Here is a tiny trained network, its code and every weight. The questions are about switching its units off for an input and a class, where a switched-off unit gives its printed mean instead of its output.

import numpy as np


def w(rows, s, z=0):
    codes = np.array(rows[::2]) - 128.0
    scale = np.full(codes.shape[1], s)
    scale[-1] = z or s
    return codes * scale


def f(y):
    return np.maximum(y, 0)


def log_softmax(a):
    a = a - a.max(-1, keepdims=True)
    return a - np.log(np.exp(a).sum(-1, keepdims=True))


def net(x, mask):
    res = np.array(x, float).reshape(1, 4) / 4 @ E
    y = f(res @ A[0][:, :-1].T + A[0][:, -1])
    res = res + np.where(mask, y, B[0][:, -1]) @ B[0][:, :-1]
    return log_softmax(res[-1] @ U[:, :-1].T + U[:, -1])


A, B = {}, {}
E = w([
[128,129,128],'x0',
[180,188,191],'x1',
[216,171,2],'x2',
[227,36,163],'x3',
],0.011)
A[0] = w([
[235,128,255,92],'N1',
[82,152,152,138],'N2',
[140,33,205,120],'N3',
[134,144,96,141],'N4',
[38,146,177,189],'N5',
[96,97,77,90],'N6',
[171,19,92,2],'N7',
[138,191,75,102],'N8',
[246,87,91,66],'N9',
[128,47,115,166],'N10',
[87,104,135,90],'N11',
[84,155,135,164],'N12',
[162,186,128,87],'N13',
[153,185,146,141],'N14',
[212,159,120,178],'N15',
[88,128,141,130],'N16',
[118,158,88,137],'N17',
[109,170,74,138],'N18',
[62,91,151,79],'N19',
[124,227,86,73],'N20',
[216,139,71,92],'N21',
[92,157,204,82],'N22',
[120,36,132,176],'N23',
[93,160,26,153],'N24',
[113,53,162,184],'N25',
[107,170,229,118],'N26',
[146,103,197,66],'N27',
[38,192,138,191],'N28',
[129,246,106,81],'N29',
],0.016,0.0084)
B[0] = w([
[243,187,90,231],'N1',
[163,83,58,173],'N2',
[157,200,225,202],'N3',
[111,167,103,171],'N4',
[127,60,104,221],'N5',
[209,213,90,164],'N6',
[1,89,86,188],'N7',
[119,160,167,198],'N8',
[150,53,41,248],'N9',
[33,103,172,183],'N10',
[29,193,119,150],'N11',
[122,73,45,177],'N12',
[86,105,198,164],'N13',
[141,80,131,169],'N14',
[79,102,68,229],'N15',
[103,81,67,159],'N16',
[142,210,125,178],'N17',
[150,194,131,195],'N18',
[19,118,129,169],'N19',
[102,155,229,199],'N20',
[100,82,111,240],'N21',
[220,108,94,181],'N22',
[79,115,187,189],'N23',
[175,224,79,236],'N24',
[50,181,217,188],'N25',
[190,111,62,199],'N26',
[228,190,113,164],'N27',
[125,73,25,228],'N28',
[89,137,236,202],'N29',
],0.0086,0.016)
U = w([
[30,74,73,71],'0',
[185,227,132,44],'1',
[187,43,68,169],'2',
[91,201,173,252],'3',
[76,95,252,110],'4',
],0.015,0.005)

Each question gives the input, the list of numbers given to net, and the class t.
The units are the neurons (one row each of A and B). Each row of codes is followed by its name. A weight is (code - 128) times the scale printed after its matrix; where a second scale follows, it is the last column's (A, B and U).
mask holds one flag per neuron, in row order. A switched-off neuron (its flag False) gives its mean, the last column of its row in B, instead of its output. The means were averaged over made-up inputs and are rounded, as every weight is.
A unit's drop is (log p(t) with every unit on - log p(t) with that unit switched off) / (log p(t) with every unit on - log p(t) with every unit switched off).
The circuit of an input: a set's keep is (log p(t) with only the set's units on - log p(t) with every unit switched off) / (log p(t) with every unit on - log p(t) with every unit switched off). Starting from the 12 units with the biggest drops (on a tie, the unit counted first), units are removed one at a time, each time the one whose removal leaves the highest keep (on an exact tie, the one counted first), for as long as the keep stays at least 0.8.
circuit, biggest first: the units of the circuit, biggest drop first
unit that matters most: the unit with the biggest drop
top k neurons: the k neurons with the biggest drops, biggest first
drop when u is switched off: that unit's drop, to one decimal
input [8,-4,6,3], class 0: circuit, biggest first : N7
input [-6,1,-2,0], class 2: top 4 neurons : N29, N20, N24, N7
input [6,7,2,-7], class 3: top 2 neurons : N29, N1
input [5,-5,8,1], class 0: top 4 neurons : N1, N21, N7, N9
input [2,2,1,-5], class 3: top 4 neurons : N1, N9, N29, N20
input [-5,-1,-8,1], class 4: top 2 neurons : N3, N25
input [-6,2,-7,-8], class 2: top 3 neurons : N22, N26, N2
input [-7,-8,-3,1], class 4: top 2 neurons : N9, N25
input [-6,1,8,-7], class 3: top 2 neurons : N29, N20
input [4,7,-7,1], class 1: top 2 neurons : N3, N1
input [1,0,5,-5], class 1: top 4 neurons : N24, N7, N10, N25
input [0,4,7,-1], class 3: top 2 neurons : N1, N29
input [2,3,8,-8], class 3: top 4 neurons : N29, N20, N1, N13
input [8,4,-2,0], class 2: unit that matters most : N24
input [4,-1,-7,8], class 4: top 4 neurons : N23, N24, N10, N25
input [6,-1,8,-7], class 1: top 2 neurons : N24, N18
input [-5,3,6,-1], class 3: drop when N1 is switched off : 0.3
input [-2,0,-1,2], class 4: drop when N24 is switched off : 0.3
input [4,5,-5,-3], class 2: drop when N3 is switched off : 0.0
input [4,5,6,-5], class 3: unit that matters most : N29
input [2,-2,4,6], class 0: drop when N7 is switched off : 0.1
